Below is a small trained network, with its code and all its weights. Each question gives an input and a class and asks what happens when units are switched off, that is, made to give their printed mean instead of their output.

import numpy as np


def w(rows, s, z=0):
    codes = np.array(rows[::2]) - 128.0
    scale = np.full(codes.shape[1], s)
    scale[-1] = z or s
    return codes * scale


def norm(h):
    return h / np.sqrt((h * h).mean(-1, keepdims=True) + 1e-5)


def f(y):
    return y / 2 * (1 + np.tanh(0.7978845608 * (y + 0.044715 * y**3)))


def log_softmax(a):
    a = a - a.max(-1, keepdims=True)
    return a - np.log(np.exp(a).sum(-1, keepdims=True))


def net(x, mask):
    res = np.array(x, float).reshape(1, 4) / 4 @ E
    u = 0
    for l in range(3):
        y = f(norm(res) @ A[l][:, :-1].T + A[l][:, -1])
        res = res + np.where(mask[u : u + 10], y, B[l][:, -1]) @ B[l][:, :-1]
        u += 10
    return log_softmax(norm(res)[-1] @ U[:, :-1].T + U[:, -1])


A, B = {}, {}
E = w([
[170,100,96,231,124,167,202,211,10,197,136],'x0',
[146,44,182,69,118,91,59,98,43,169,65],'x1',
[21,90,165,181,74,159,246,104,130,80,6],'x2',
[78,24,2,47,175,138,103,216,169,124,105],'x3',
],0.0061)
A[0] = w([
[161,167,181,59,43,143,114,72,42,200,80,109],'L0N0',
[65,202,113,200,145,168,177,168,135,4,120,150],'L0N1',
[85,181,107,122,169,123,84,98,134,38,122,13],'L0N2',
[190,136,76,162,143,97,18,67,81,127,195,4],'L0N3',
[108,4,98,155,246,42,52,136,68,173,18,107],'L0N4',
[88,116,194,132,104,6,57,85,222,93,150,108],'L0N5',
[91,135,37,24,133,135,97,143,185,134,76,56],'L0N6',
[196,154,94,160,146,119,224,81,186,91,231,50],'L0N7',
[50,37,213,117,124,125,193,108,99,116,64,63],'L0N8',
[161,163,98,116,168,54,62,168,101,133,202,146],'L0N9',
],0.0046,0.0042)
B[0] = w([
[136,112,72,137,46,71,156,176,192,148,144,205],'L0N0',
[134,113,123,107,84,93,106,178,160,171,71,223],'L0N1',
[112,164,161,209,157,52,95,155,85,136,155,115],'L0N2',
[116,142,160,103,131,152,143,87,134,246,122,162],'L0N3',
[152,122,113,137,62,115,134,174,160,79,150,253],'L0N4',
[126,97,106,255,211,86,142,168,90,131,128,214],'L0N5',
[201,94,117,147,194,157,210,93,80,123,119,192],'L0N6',
[154,128,110,108,76,53,129,176,145,128,93,159],'L0N7',
[90,142,199,97,143,146,147,177,164,180,176,214],'L0N8',
[43,132,185,116,147,198,144,173,165,177,13,235],'L0N9',
],0.0068,0.0037)
A[1] = w([
[144,34,195,100,63,66,47,71,54,143,105,4],'L1N0',
[54,122,183,154,118,219,147,75,122,111,42,24],'L1N1',
[159,209,217,146,80,93,128,29,78,112,145,72],'L1N2',
[150,67,181,83,143,111,124,120,76,124,79,16],'L1N3',
[102,153,148,79,190,65,68,2,182,61,94,100],'L1N4',
[163,163,121,136,137,167,136,184,15,185,117,28],'L1N5',
[169,207,174,176,108,156,115,24,112,92,147,103],'L1N6',
[97,129,148,116,126,125,105,79,38,159,130,74],'L1N7',
[92,100,83,200,125,123,130,115,26,219,141,12],'L1N8',
[175,136,98,174,87,169,155,183,57,125,134,33],'L1N9',
],0.0064,0.0029)
B[1] = w([
[188,198,127,69,89,51,128,205,158,57,119,228],'L1N0',
[65,144,176,122,90,115,178,103,114,170,119,194],'L1N1',
[143,75,8,77,144,163,189,131,62,151,99,242],'L1N2',
[153,200,125,167,131,131,164,238,203,130,147,156],'L1N3',
[121,58,152,254,146,95,173,147,34,90,251,252],'L1N4',
[75,100,163,168,115,92,142,110,90,86,192,210],'L1N5',
[171,106,30,84,141,162,139,132,89,106,119,186],'L1N6',
[166,171,84,109,165,194,92,180,211,16,113,115],'L1N7',
[161,118,111,191,155,75,134,95,122,107,153,165],'L1N8',
[97,111,149,157,162,113,32,76,159,34,128,203],'L1N9',
],0.0073,0.003)
A[2] = w([
[159,46,61,58,136,167,160,100,125,98,125,99],'L2N0',
[57,127,133,169,142,133,131,131,162,250,88,240],'L2N1',
[184,242,137,165,65,85,178,92,84,199,136,254],'L2N2',
[128,192,107,233,97,210,131,170,93,116,142,27],'L2N3',
[187,106,160,131,90,90,162,207,194,217,122,117],'L2N4',
[183,224,136,111,185,201,3,108,161,241,255,58],'L2N5',
[126,68,120,234,93,117,88,144,131,121,167,173],'L2N6',
[237,152,128,156,179,119,194,51,52,177,29,157],'L2N7',
[222,113,144,68,171,122,22,145,68,205,225,137],'L2N8',
[117,250,61,189,140,179,154,143,254,99,141,20],'L2N9',
],0.0064,0.0026)
B[2] = w([
[170,179,41,117,109,197,91,63,106,161,171,196],'L2N0',
[141,135,192,90,155,142,54,77,109,166,171,241],'L2N1',
[127,74,66,50,175,196,90,204,162,114,124,250],'L2N2',
[132,73,106,126,71,46,153,145,91,108,161,157],'L2N3',
[155,214,137,153,101,100,74,81,131,122,135,254],'L2N4',
[45,89,195,117,82,130,174,79,129,140,31,227],'L2N5',
[164,192,165,110,239,105,147,51,152,129,122,250],'L2N6',
[100,120,121,101,181,155,56,111,205,155,146,185],'L2N7',
[43,116,172,178,58,155,253,117,138,140,102,249],'L2N8',
[189,135,165,125,5,46,119,212,88,68,134,172],'L2N9',
],0.0076,0.0045)
U = w([
[44,130,212,124,85,155,165,105,154,183,79,136],'0',
[146,96,141,214,206,69,158,107,91,82,188,128],'1',
[151,99,25,69,140,213,126,140,132,128,129,136],'2',
[193,178,144,115,38,46,105,199,152,88,113,126],'3',
[169,205,153,109,189,153,1,30,156,142,149,138],'4',
[142,247,150,174,139,221,81,118,44,60,70,9],'5',
[134,225,147,171,127,209,59,108,33,59,68,5],'6',
[133,239,149,166,131,215,70,115,30,55,80,11],'7',
],0.017,0.025)

Each question gives the input, the list of numbers given to net, and the class t.
The units are the neurons (one row each of A and B). Each row of codes is followed by its name. A weight is (code - 128) times the scale printed after its matrix; where a second scale follows, it is the last column's (A, B and U).
mask holds one flag per neuron, layer by layer. A switched-off neuron (its flag False) gives its mean, the last column of its row in B, instead of its output. The means were averaged over made-up inputs and are rounded, as every weight is.
A unit's drop is (log p(t) with every unit on - log p(t) with that unit switched off) / (log p(t) with every unit on - log p(t) with every unit switched off).
unit that matters most: the unit with the biggest drop
top k neurons: the k neurons with the biggest drops, biggest first
k most important neurons of layer l: the k neurons of layer l with the biggest drops, biggest first
drop of u: that unit's drop, to one decimal
input [-3,6,3,6], class 2: top 2 neurons : (L2N0, L0N6)
input [6,4,-6,1], class 0: unit that matters most : L2N8
input [4,-7,2,-7], class 2: top 2 neurons : (L2N2, L1N2)
input [-1,-3,-2,1], class 4: top 2 neurons : (L0N9, L0N4)
input [-1,-8,-6,7], class 3: top 3 neurons : (L2N9, L1N2, L2N2)
input [-3,6,4,-6], class 2: top 4 neurons : (L1N2, L0N1, L0N9, L2N2)
input [-3,-1,5,-6], class 2: top 2 neurons : (L0N9, L1N2)
input [-6,4,-5,6], class 1: top 2 neurons : (L1N4, L0N8)
input [7,4,-5,7], class 1: 2 most important neurons of layer 2 : (L2N2, L2N6)
input [-2,3,0,-1], class 4: 2 most important neurons of layer 0 : (L0N5, L0N0)
input [-6,-8,7,2], class 3: top 3 neurons : (L2N9, L0N9, L0N1)
input [6,7,6,-2], class 3: top 2 neurons : (L0N9, L0N5)
input [7,-1,6,-6], class 1: top 4 neurons : (L0N9, L1N8, L1N9, L2N5)
input [8,-2,4,-7], class 1: top 2 neurons : (L1N9, L1N5)
input [-3,1,2,2], class 4: top 3 neurons : (L0N5, L1N5, L1N4)
input [1,1,4,-5], class 2: unit that matters most : L0N9
input [-8,2,0,-7], class 1: top 2 neurons : (L1N4, L0N5)
input [3,-2,-3,-2], class 4: top 2 neurons : (L0N9, L1N5)
input [-7,-5,-7,5], class 0: 2 most important neurons of layer 2 : (L2N5, L2N8)
input [-6,-8,-1,6], class 3: unit that matters most : L2N9
input [-4,-7,-4,1], class 3: drop of L2N9 : 0.6
input [1,7,-8,6], class 0: drop of L2N8 : 0.4
input [1,6,-6,5], class 0: drop of L2N8 : 0.7
input [-2,-3,-5,-1], class 0: drop of L2N5 : 0.2
input [-5,-7,6,2], class 3: 2 most important neurons of layer 0 : (L0N9, L0N1)
